Here is a tiny trained network, its code and every weight. The questions are about switching its units off for an input and a target symbol, where a switched-off unit gives its printed mean instead of its output.

import numpy as np


def w(rows, s, z=0):
    codes = np.array(rows[::2]) - 128.0
    scale = np.full(codes.shape[1], s)
    scale[-1] = z or s
    return codes * scale


def norm(h):
    return h / np.sqrt((h * h).mean(-1, keepdims=True) + 1e-5)


def f(y):
    return np.maximum(y, 0)


def softmax(a):
    e = np.exp(a - a.max(-1, keepdims=True))
    return e / e.sum(-1, keepdims=True)


def log_softmax(a):
    a = a - a.max(-1, keepdims=True)
    return a - np.log(np.exp(a).sum(-1, keepdims=True))


def net(x, mask):
    ids = ['ΘΞΣΦΩαβδεζημπτψ'.index(c) for c in x.split()]
    T = len(ids)
    res = E[ids] + P[:T]
    u = 0
    for l in range(3):
        r = norm(res)
        for j in range(2):
            rows = slice(3 * j, 3 * j + 3)
            q, k, v = (r @ M[l][rows].T for M in (Q, K, V))
            z = softmax(np.where(np.tri(T) > 0, q @ k.T / 3**0.5, -1e9)) @ v
            o = O[l][rows]
            res = res + np.where(mask[u + j], z, o[:, -1]) @ o[:, :-1]
        u += 2
        y = f(norm(res) @ A[l][:, :-1].T + A[l][:, -1])
        res = res + np.where(mask[u : u + 8], y, B[l][:, -1]) @ B[l][:, :-1]
        u += 8
    return log_softmax(norm(res)[-1] @ U[:, :-1].T + U[:, -1])


Q, K, V, O, A, B = {}, {}, {}, {}, {}, {}
E = w([
[165,192,99,108,129],'Θ',
[166,112,135,59,223],'Ξ',
[176,125,159,130,82],'Σ',
[125,149,130,174,72],'Φ',
[109,156,194,148,93],'Ω',
[100,118,115,127,88],'α',
[128,109,146,91,103],'β',
[49,165,89,89,111],'δ',
[69,137,219,133,124],'ε',
[132,166,145,196,123],'ζ',
[125,150,126,185,64],'η',
[117,110,91,101,114],'μ',
[113,148,218,115,115],'π',
[105,124,91,153,255],'τ',
[106,108,161,61,182],'ψ',
],0.01)
P = w([
[56,138,203,14,139],'0',
[106,67,6,147,137],'1',
[131,64,52,182,128],'2',
[132,116,172,183,146],'3',
[136,113,184,164,150],'4',
[142,99,160,165,144],'5',
[113,76,120,164,124],'6',
[130,85,130,166,133],'7',
],0.0025)
Q[0] = w([
[86,140,21,122,104],'L0H0',
[78,179,117,193,114],'L0H0',
[99,143,177,231,2],'L0H0',
[83,216,212,2,130],'L0H1',
[100,124,229,157,104],'L0H1',
[174,56,193,112,25],'L0H1',
],0.0047)
K[0] = w([
[139,168,57,113,132],'L0H0',
[166,141,157,170,95],'L0H0',
[119,121,155,166,47],'L0H0',
[205,75,2,179,130],'L0H1',
[172,106,128,164,157],'L0H1',
[105,155,164,94,199],'L0H1',
],0.0062)
V[0] = w([
[115,161,212,181,150],'L0H0',
[138,181,252,89,186],'L0H0',
[93,140,145,72,67],'L0H0',
[86,173,177,77,27],'L0H1',
[127,95,49,128,130],'L0H1',
[145,201,185,65,201],'L0H1',
],0.0033)
O[0] = w([
[201,134,93,93,169,150],'L0H0',
[124,194,121,251,89,142],'L0H0',
[97,133,50,90,239,174],'L0H0',
[57,168,251,18,88,248],'L0H1',
[147,163,145,109,81,69],'L0H1',
[144,40,103,77,148,154],'L0H1',
],0.0027,0.0016)
A[0] = w([
[213,206,98,233,33,189],'L0N0',
[188,229,200,145,252,102],'L0N1',
[149,155,166,43,236,230],'L0N2',
[133,97,241,173,114,182],'L0N3',
[177,192,44,147,115,174],'L0N4',
[64,21,151,160,183,2],'L0N5',
[175,226,157,160,179,253],'L0N6',
[239,146,127,172,28,104],'L0N7',
],0.0037,0.00082)
B[0] = w([
[36,115,160,124,87,254],'L0N0',
[66,70,75,177,107,182],'L0N1',
[177,107,120,145,40,179],'L0N2',
[130,127,83,28,113,204],'L0N3',
[153,174,165,78,56,169],'L0N4',
[123,220,129,169,112,142],'L0N5',
[232,7,4,109,63,186],'L0N6',
[87,161,187,62,168,242],'L0N7',
],0.0036,0.0044)
Q[1] = w([
[212,48,20,211,146],'L1H0',
[217,62,3,206,194],'L1H0',
[153,169,194,200,191],'L1H0',
[37,100,180,78,60],'L1H1',
[233,198,205,101,158],'L1H1',
[97,47,114,174,72],'L1H1',
],0.0048)
K[1] = w([
[230,119,140,28,106],'L1H0',
[199,106,199,30,104],'L1H0',
[11,220,176,22,20],'L1H0',
[254,157,215,186,89],'L1H1',
[60,234,184,59,55],'L1H1',
[125,51,69,164,175],'L1H1',
],0.0044)
V[1] = w([
[14,193,92,66,95],'L1H0',
[101,133,126,75,144],'L1H0',
[161,75,223,220,132],'L1H0',
[4,112,155,210,97],'L1H1',
[55,36,67,51,234],'L1H1',
[134,151,163,73,143],'L1H1',
],0.0034)
O[1] = w([
[73,147,104,51,154,252],'L1H0',
[106,98,73,45,127,166],'L1H0',
[254,177,117,158,206,43],'L1H0',
[162,177,87,89,159,100],'L1H1',
[130,73,119,147,198,76],'L1H1',
[160,75,96,197,98,183],'L1H1',
],0.0031,0.0021)
A[1] = w([
[135,86,63,136,198,220],'L1N0',
[97,76,135,83,252,131],'L1N1',
[107,229,70,160,162,108],'L1N2',
[188,106,248,76,148,61],'L1N3',
[183,145,161,82,95,111],'L1N4',
[64,142,36,165,255,79],'L1N5',
[143,74,132,28,96,2],'L1N6',
[252,76,89,82,99,183],'L1N7',
],0.0039,0.0012)
B[1] = w([
[76,116,171,153,106,168],'L1N0',
[179,149,187,146,2,171],'L1N1',
[160,191,197,160,146,142],'L1N2',
[76,177,159,123,123,221],'L1N3',
[182,130,77,176,146,217],'L1N4',
[88,249,113,160,163,159],'L1N5',
[88,184,93,173,73,252],'L1N6',
[107,24,114,157,218,234],'L1N7',
],0.0046,0.0028)
Q[2] = w([
[2,67,148,153,138],'L2H0',
[82,52,114,244,19],'L2H0',
[142,127,109,16,106],'L2H0',
[184,71,141,220,161],'L2H1',
[101,142,114,172,168],'L2H1',
[88,114,107,150,19],'L2H1',
],0.0051)
K[2] = w([
[159,222,192,193,170],'L2H0',
[174,162,22,195,107],'L2H0',
[180,160,181,140,64],'L2H0',
[41,95,69,132,188],'L2H1',
[111,119,160,64,187],'L2H1',
[253,45,66,147,129],'L2H1',
],0.0058)
V[2] = w([
[68,163,141,144,183],'L2H0',
[169,142,153,188,117],'L2H0',
[154,99,127,195,152],'L2H0',
[254,117,103,100,149],'L2H1',
[111,198,146,69,73],'L2H1',
[132,120,247,105,141],'L2H1',
],0.0063)
O[2] = w([
[15,149,131,206,221,91],'L2H0',
[167,212,185,130,136,81],'L2H0',
[121,226,89,124,184,37],'L2H0',
[107,45,112,230,19,20],'L2H1',
[205,176,141,146,144,254],'L2H1',
[52,51,254,106,125,114],'L2H1',
],0.0041,0.0046)
A[2] = w([
[134,190,107,160,53,223],'L2N0',
[131,112,105,38,119,195],'L2N1',
[100,61,183,189,86,251],'L2N2',
[194,81,111,133,232,191],'L2N3',
[224,82,149,113,68,133],'L2N4',
[239,87,163,106,62,64],'L2N5',
[92,4,142,62,159,28],'L2N6',
[81,187,110,145,254,97],'L2N7',
],0.0044,0.0015)
B[2] = w([
[199,72,107,143,126,235],'L2N0',
[136,152,50,208,175,253],'L2N1',
[158,51,169,254,240,200],'L2N2',
[12,8,182,201,147,153],'L2N3',
[79,115,107,160,109,255],'L2N4',
[49,183,85,192,111,253],'L2N5',
[218,148,130,37,207,177],'L2N6',
[181,181,153,222,119,161],'L2N7',
],0.0039,0.0033)
U = w([
[187,98,19,163,67,254],'Θ',
[114,2,120,184,202,243],'Ξ',
[144,87,235,138,50,190],'Σ',
[124,149,136,101,130,57],'Φ',
[133,137,135,117,146,52],'Ω',
[87,125,119,88,142,84],'α',
[130,113,131,93,142,35],'β',
[8,141,97,93,140,79],'δ',
[107,126,152,125,163,49],'ε',
[242,206,151,156,154,49],'ζ',
[106,188,155,96,113,167],'η',
[85,114,103,88,143,85],'μ',
[129,126,136,120,147,38],'π',
[98,203,130,230,220,195],'τ',
[121,116,135,123,168,102],'ψ',
],0.0081,0.0023)

Each question gives the input, a string of symbols that net reads in full, and the target symbol t.
The units are the heads (3 rows each of Q, K, V and O) and the neurons (one row each of A and B). Each row of codes is followed by its name. A weight is (code - 128) times the scale printed after its matrix; where a second scale follows, it is the last column's (O, A, B and U).
mask holds one flag per unit, layer by layer, with each layer's heads first. A switched-off unit (its flag False) gives its mean, the last column of its rows in O or B, instead of its output. The means were averaged over made-up inputs and are rounded, as every weight is.
A unit's drop is (log p(t) with every unit on - log p(t) with that unit switched off) / (log p(t) with every unit on - log p(t) with every unit switched off).
The circuit of an input: a set's keep is (log p(t) with only the set's units on - log p(t) with every unit switched off) / (log p(t) with every unit on - log p(t) with every unit switched off). Starting from the 12 units with the biggest drops (on a tie, the unit counted first), units are removed one at a time, each time the one whose removal leaves the highest keep (on an exact tie, the one counted first), for as long as the keep stays at least 0.8.
units of the circuit, in order: the units of the circuit, biggest drop first
most important unit: the unit with the biggest drop
k most important neurons: the k neurons with the biggest drops, biggest first
top k neurons in layer l: the k neurons of layer l with the biggest drops, biggest first
drop when u is switched off: that unit's drop, to one decimal
input Σ τ μ, target τ: most important unit	L2H0
input τ Σ π Σ τ Θ, target Θ: 2 most important neurons	L0N6, L0N4
input η Ξ Ξ Σ, target Ξ: units of the circuit, in order	L2N2, L1N7, L0H1
input Σ Σ Θ Θ Σ, target Θ: units of the circuit, in order	L0N6, L2H1, L1N7
input η τ Σ Σ Θ Σ ζ, target Θ: units of the circuit, in order	L0N6, L2N0
input Σ Θ Σ Σ δ β, target Θ: units of the circuit, in order	L0N0, L2N1
input ψ Θ η ψ, target Θ: top 2 neurons in layer 0	L0N2, L0N7
input Θ Σ Σ Θ Σ Ξ, target Ξ: 2 most important neurons	L1N7, L2N3
input Φ Σ Σ Σ Φ α ζ, target ζ: 3 most important neurons	L0N2, L1N1, L1N7
input Σ η Θ Ξ Σ τ ψ, target Σ: top 2 neurons in layer 0	L0N6, L0N5
input Ξ η Ξ Σ π, target Ξ: top 3 neurons in layer 0	L0N7, L0N6, L0N0
input Ξ Σ ψ ζ, target Ξ: 3 most important neurons	L0N6, L0N0, L2N2
input Θ Σ Ω, target Θ: 3 most important neurons	L0N7, L0N3, L0N0
input Θ Σ Ξ α, target Ξ: most important unit	L1H1
input τ ζ β, target τ: 2 most important neurons	L0N6, L2N7
input Σ Θ Σ Θ α, target Θ: top 2 neurons in layer 0	L0N7, L0N0
input Σ α α η δ Σ Σ η, target Σ: top 2 neurons in layer 0	L0N1, L0N0
input Ξ η η, target Ξ: top 2 neurons in layer 2	L2N2, L2N5
input Θ π Σ β, target Θ: top 2 neurons in layer 0	L0N7, L0N0
input τ μ Σ, target τ: most important unit	L2H0
input Σ Σ Σ ζ Σ ζ, target ζ: top 2 neurons in layer 1	L1N3, L1N1
input Σ τ Ξ Θ Ξ ζ, target Ξ: 2 most important neurons	L0N6, L2N2
input Σ ζ τ Ω Σ Σ Σ Φ, target Σ: top 2 neurons in layer 1	L1N7, L1N4
input Σ Σ Σ β Σ Σ ψ, target Σ: top 2 neurons in layer 1	L1N1, L1N7
input Ξ η Σ, target Ξ: drop when L2H1 is switched off	0.8
input Σ η Ξ Σ Σ Ξ Σ μ, target Ξ: drop when L0N2 is switched off	0.0
